data =
-22.46,23.27,23.75,-22.84,-23.19,-20.71,7.34,-10.01,-22.12,-22.05,22.01,-16.46
21.61,-6.88,23.79,-21.75,22.76,-23.42,24.21,23.22,24.15,-8.92,23.22,-22.35
11.13,-2.06,-6.35,5.13,5.90,12.15,1.83,-5.86,7.31,5.93,-7.98,4.99
-21.52,-1.21,-21.77,21.95,-18.95,21.75,-20.79,-23.15,-21.25,16.38,-23.90,23.22
4.53,-20.51,-21.96,23.19,10.68,23.86,-22.18,-21.44,6.63,23.16,-22.58,24.20
23.70,-22.35,-21.65,24.26,23.19,22.25,-12.72,8.25,23.37,22.75,-22.14,21.22
2.02,-21.91,-22.58,24.33,5.31,24.47,-22.26,-20.14,1.38,23.11,-22.92,22.63
-15.89,-16.00,-21.73,22.59,-14.73,22.41,-21.63,-21.63,-18.76,22.71,-23.72,23.34
23.36,-11.11,23.63,-19.80,23.49,-22.63,23.14,24.21,23.58,0.25,22.90,-23.64
21.77,-6.21,23.47,-22.46,23.19,-22.53,22.92,22.87,23.02,-11.14,22.33,-23.91
1.53,-21.32,-23.54,23.98,10.73,23.01,-22.43,-22.23,3.94,23.85,-21.32,22.92
19.43,-21.20,-22.52,23.91,22.89,23.68,-21.27,-20.30,20.62,23.23,-21.92,23.48
22.22,-5.28,23.63,-23.41,23.03,-23.57,23.63,23.29,23.71,-11.50,24.36,-22.39
22.99,16.72,22.98,-23.42,23.13,-22.66,23.13,22.77,23.90,-23.60,23.68,-22.48
Report the entry directly below 21.95.
23.19
Report the largest entry.
24.47
The entry in the bottom-left corner -> 22.99
The last entry, reading row by row is -22.48
Report the first entry, reading row by row.
-22.46
The fourth entry in reading order -> -22.84
Report the second entry in reading order.
23.27
The largest entry in the first row -> 23.75
Report the third entry from the end, reading row by row.
-23.60
Report the last entry of the smallest entry's row.
-23.91
Report the top-right entry.
-16.46
Report the entry just left of the smallest entry.
22.33
The last entry in the row that holds the largest entry is 22.63
The entry just left of 23.23: 20.62
Report the first entry of the largest entry's row.
2.02
Report the entry just left of -21.27.
23.68
The entry directly below the largest entry -> 22.41
The entry just right of the largest entry: -22.26
Report the first entry in the row that holds the smallest entry.
21.77
Report the top entry of the column that holds the largest entry.
-20.71
The second entry from the end, reading row by row: 23.68
The fifth entry in reading order -> -23.19
Report the entry directly above 23.47.
23.63
Report the entry just left of the largest entry.
5.31
The largest entry in the last column is 24.20
The entry just right of -11.50: 24.36
Report the entry directly above -7.98.
23.22
Report the entry just left of 23.85.
3.94
The entry just left of 22.33 is -11.14
The 3rd entry on the main diagonal -> -6.35

W = ((-0.606, 0.347, -0.514, 1.158, -0.282, -0.407, 0.435, -0.382), (-0.759, 0.454, -1.043, 0.136, -0.317, -0.775, 0.433, -0.769), (1.196, -1.528, 0.763, -0.991, -1.477, 1.236, -1.479, 1.176), (1.843, -2.207, 1.169, -1.958, -1.937, 1.794, -2.196, 1.700), (-0.774, 0.439, -1.228, -0.408, -0.376, -0.894, 0.352, -0.907), (-0.096, -0.253, -0.591, -0.709, -0.757, -0.185, -0.305, -0.221), (-0.824, 0.501, -1.162, 0.017, -0.293, -0.874, 0.460, -0.874), (1.811, -2.189, 1.015, -2.264, -1.942, 1.694, -2.212, 1.590), (-0.887, 0.570, -1.193, 0.100, -0.258, -0.927, 0.532, -0.923), (-1.901, 1.620, -1.959, 1.212, 0.412, -1.872, 1.597, -1.818), (0.129, -0.434, -0.142, -0.204, -0.839, 0.176, -0.407, 0.156))
The 5th entry in reading order -> -0.282
Find the entry just left of -0.907.
A: 0.352
Find the entry just left of -1.228.
A: 0.439
The entry just right of -1.937 -> 1.794
Find the entry just right of 0.501.
A: -1.162
Find the 2nd smallest entry.
A: -2.212
The smallest entry: -2.264
The maximum: 1.843
Find the entry just left of the smallest entry.
A: 1.015
The 4th entry in reading order is 1.158
The 3rd entry in reading order is -0.514
Find the first entry in reading order.
A: -0.606
Find the entry just right of -1.479.
A: 1.176

[[615, -547, -286, 614, -70, 981, -151, 505, 169, -429, -343],
 [209, -229, -405, 404, 632, -268, 499, 241, -638, -479, 691],
 [-609, 584, -335, 124, 193, -653, 531, 158, 152, -598, 217],
 [149, 466, -311, 256, -635, -132, 717, -287, -23, 980, -604]]
Counting starts at 1.
The entry at row 2, column 3 is -405
The entry just right of -287 is -23
Find the top entry of the column that holds the smallest entry.
981
Find the top-left entry.
615
The entry at row 3, column 1: -609
Find the entry in row 1 and column 3.
-286
The bottom-left entry: 149
The bottom entry of the column that holds the smallest entry is -132
The entry in row 2 and column 1 -> 209
The bottom-right entry: -604
Find the top-right entry.
-343
The entry in row 1 and column 2 -> -547
The entry directly above 632 -> -70
The entry at row 3, column 2 -> 584
The entry just left of -635 is 256
Find the entry directly below 404.
124
Find the entry at row 3, column 3.
-335
Find the entry directly below the largest entry.
-268
The entry directly above -479 -> -429
The entry just left of 169 -> 505
The entry just right of -23: 980

B = [-26 -24  31  13  11 -14]
Give the second entry from the right.
11
The first entry -> -26
The entry just right of the smallest entry -> -24

Read these off the matrix that follows. Rows and columns are numbered from 1.
1) Which number is the top-right entry?
2) Which number is the bottom entry of the column that holds the smallest entry?
3) Which number is the entry in row 1 and column 2?
4) Which number is the entry in row 1 and column 3?
5) Which number is the entry in row 3 and column 1?
6) Which number is the entry in row 2 and column 1?
7) Which number is the top entry of the column that holds the smallest entry?
8) Which number is the top-left entry?
[[-15  14 -12  13  30   9  30 -19 -24 -18  -7   9  31  -8]
 [  9 -15  24 -15 -15 -13 -16  25  24  24   1 -13 -15   1]
 [-12  13  -7  13  14  11  14  -9 -10  -9  -8  11  15  -8]
 [  0  -5  10  -5   3  -5   3   7   4   7  -1  -5   4  -2]
 [  2  -4  14  -4 -12  -2 -12  16  17  14  -3  -2 -12  -2]
 [-12  18  -8  17   4  17   4  -4  -2  -7 -11  17   4  -9]
 [-10  13  -6  13   7  12   7  -5  -4  -6  -8  12   7  -7]
 [ 12 -19  31 -18 -26 -14 -27  34  34  32   1 -14 -26   1]
 [  1  -2  12  -1 -13   0 -13  16  18  13  -4   0 -13  -3]
 [ -2  -4   8  -4  12  -6  12   2  -3   3  -1  -6  13  -3]
 [ -1  -8  10  -8  17 -11  16   1  -7   3   1 -11  17  -1]
 [ -3   0   5   0   9  -2   9   2  -2   1  -3  -2   9  -3]
 [ -9  14  -4  14  -4  15  -4   2   5  -1 -10  15  -4  -8]
 [  5 -15  19 -15   4 -15   3  13   7  13   3 -16   4   0]]
1) -8
2) 3
3) 14
4) -12
5) -12
6) 9
7) 30
8) -15
